Each row has a name. Each question is about the rows just above it.

[115 128 133 135 114 132 126 122 150 181  99 117 129 148 140 127 153 133
 127 127 152  80 146 128 101 138 130 132  83 131 103 185 110]  dasof
[115  61 145 136 131 130 113 108 111 115 188 121  99 112 150 175 135  78
 126  93 110 161 155 129 131 186 156 140 119 119 112 118  82]  Masav
[115 128 133 135 114 132 126 122 150 181  99 117 129 148 140 127 153 133
 127 127 152  80 146 128 124 111 155  88 106 148 115 143 139]  Zod
[179  87  82 141  96 100 161 101 146 124 116 159 164 138  60  78  57 112
 116 135  99 152  52  95 106  87  56 140  84  94 126  94 108]  gepu
[155 111 113  80 179 102 147 180  81 102 128 141 171  95 110 111 107 104
 117 123 107 145 101 162 166 118 105 144 156  94 163  88 106]  non
[179  87  82 141  96 100 161 101 146 124 116 159 164 138  60  78  57 112
 116 135  99 152  52  95 106  87  56 140  84  66 119 154 100]  Pinat
How many entries does [155 111 113  80 179 102 147 180  81 102 128 141 171  95 110 111 107 104
 117 123 107 145 101 162 166 118 105] have? | 27
Number of entries in [155 111 113  80 179 102 147 180  81 102 128]: | 11
Count the entries of [115 128 133 135 114 132 126 122 150 181  99 117 129 148 140 127 153 133
 127 127 152  80 146 128 101 138 130 132  83 131]: | 30
How many entries does [115 128 133 135 114 132 126 122 150 181  99 117 129 148] have? | 14

[134 123 142 122 118 119 134 135 144  67] : Masav
[134 123 142 122 118 119 143 136 140 103] : Filak
[ 97 114  95 115 133 133 130 145 119 154] : mak
[164 152 160  90 172 139 119 150 153 137] : fer
Number of entries in [134 123 142 122 118 119 143 136 140 103]: | 10
Number of entries in [164 152 160  90 172 139 119 150 153 137]: | 10

[116 131 123 123 140 105 137 147 129 134 133 129 137 136 126 152 136 128
 160 135 111 135 121 128 130 131 138 134 135 150 132]  Masav
[139 119 148 125 131 107 112 143 130 128 133 136 139 135 115 143 136 128
 130 126 122 129 121 130 124 146 126 122 118  66 111]  gepu
[132 133 129 128 125 131 140 121 124 124 130 134 125 125 120 103 128 136
 119 143 131 149 122 127 126 109 134 122 113 106 149]  dasof
[123 122 131 113 127 127 145 118 120 129 125 129 120 134 137 132 128 126
 135 122 124 144 124 127 125 124 121 130 100  97 121]  Dudu
Count the entries of [116 131 123 123 140 105 137]: | 7
Count the entries of [132 133 129 128 125 131 140 121 124]: | 9
How many entries does [139 119 148 125 131 107 112 143 130 128 133 136 139 135 115 143 136 128
 130 126 122 129 121 130 124 146 126] have? | 27
How many entries does [139 119 148 125 131 107 112 143 130 128 133 136 139 135 115 143 136 128
 130 126 122 129 121 130 124 146 126 122 118  66 111] have? | 31

[151 119 150  80 100 131 109 111 140 116 128 134 152 134 128 170 146 131
  92 125 108 158 127  98 129 128 135 126 116 129 111] -> mak
[121 167 138 145 162 110 169 165 103 152 154 106 113 131 108 101 101 148
 141 120 124 111 171 163 177 143 138 134 160 103 166] -> dasof
[104  83  90 136 105 142  90 101 140 178 110 100  74  98 134  82 102 120
 116 143 132 128  95  96 138  66 125  87 101 135 147] -> fer
[121 167 138 145 162 110 169 165 103 152 154 106 113 118 108 101 101 148
 141 120 124 116 171 163 177 143 138 134 160 103 166] -> gepu
[151 119 150 136 100 131 109 111 140 116 128 134 152 134 128 170 146 131
  92 125 108 158 127  98 129 128 135 126 116 129 111] -> benu
[146 179 164  90 146 115 162 154  94 187 155 104 166 164 104 176 121 113
  97 106 103 119 180 132 167 159 131 141 155 104 166] -> Zod
Number of entries in [104  83  90 136 105 142  90 101 140 178 110 100  74  98 134  82 102 120
 116 143 132 128  95  96 138  66 125  87 101 135 147]: | 31
Count the entries of [151 119 150 136 100 131 109 111 140 116 128 134 152 134 128 170 146 131]: | 18
How many entries does [151 119 150  80 100] have? | 5

[149 144 138 117 125 144 124 140 183 138 154 148 122 139 132 144 113 120
 117 115 148]  Pinat
[141 115 114 128 144 100 138 126 104 139 119 103 142  96 152 124 140 155
 122 104 133]  dasof
[107 141 127  91  94  90 121 154 138 111 137  97 156 153 138 108 121 131
 106 138 135]  Kipuz
Number of entries in [149 144 138 117 125 144 124 140 183 138 154 148 122 139 132 144 113 120
 117 115 148]: | 21
Number of entries in [149 144 138 117 125 144 124 140 183 138 154 148 122]: | 13
Count the entries of [149 144 138 117 125 144 124 140]: | 8
Count the entries of [107 141 127  91  94  90 121 154 138 111 137  97 156 153 138 108 121 131
 106 138 135]: | 21

[121 134 113 152  58] -> mak
[159 144 205 124 118] -> benu
[118 100 125 139 167] -> Kipuz
[131 124 138  67 127] -> Filak
[111 127  80 133 138] -> gepu
[135 131 102 105 104] -> dasof
Count the entries of [111 127  80 133 138]: | 5
Number of entries in [121 134 113 152]: | 4
Number of entries in [135 131 102 105]: | 4
Number of entries in [111 127  80 133]: | 4

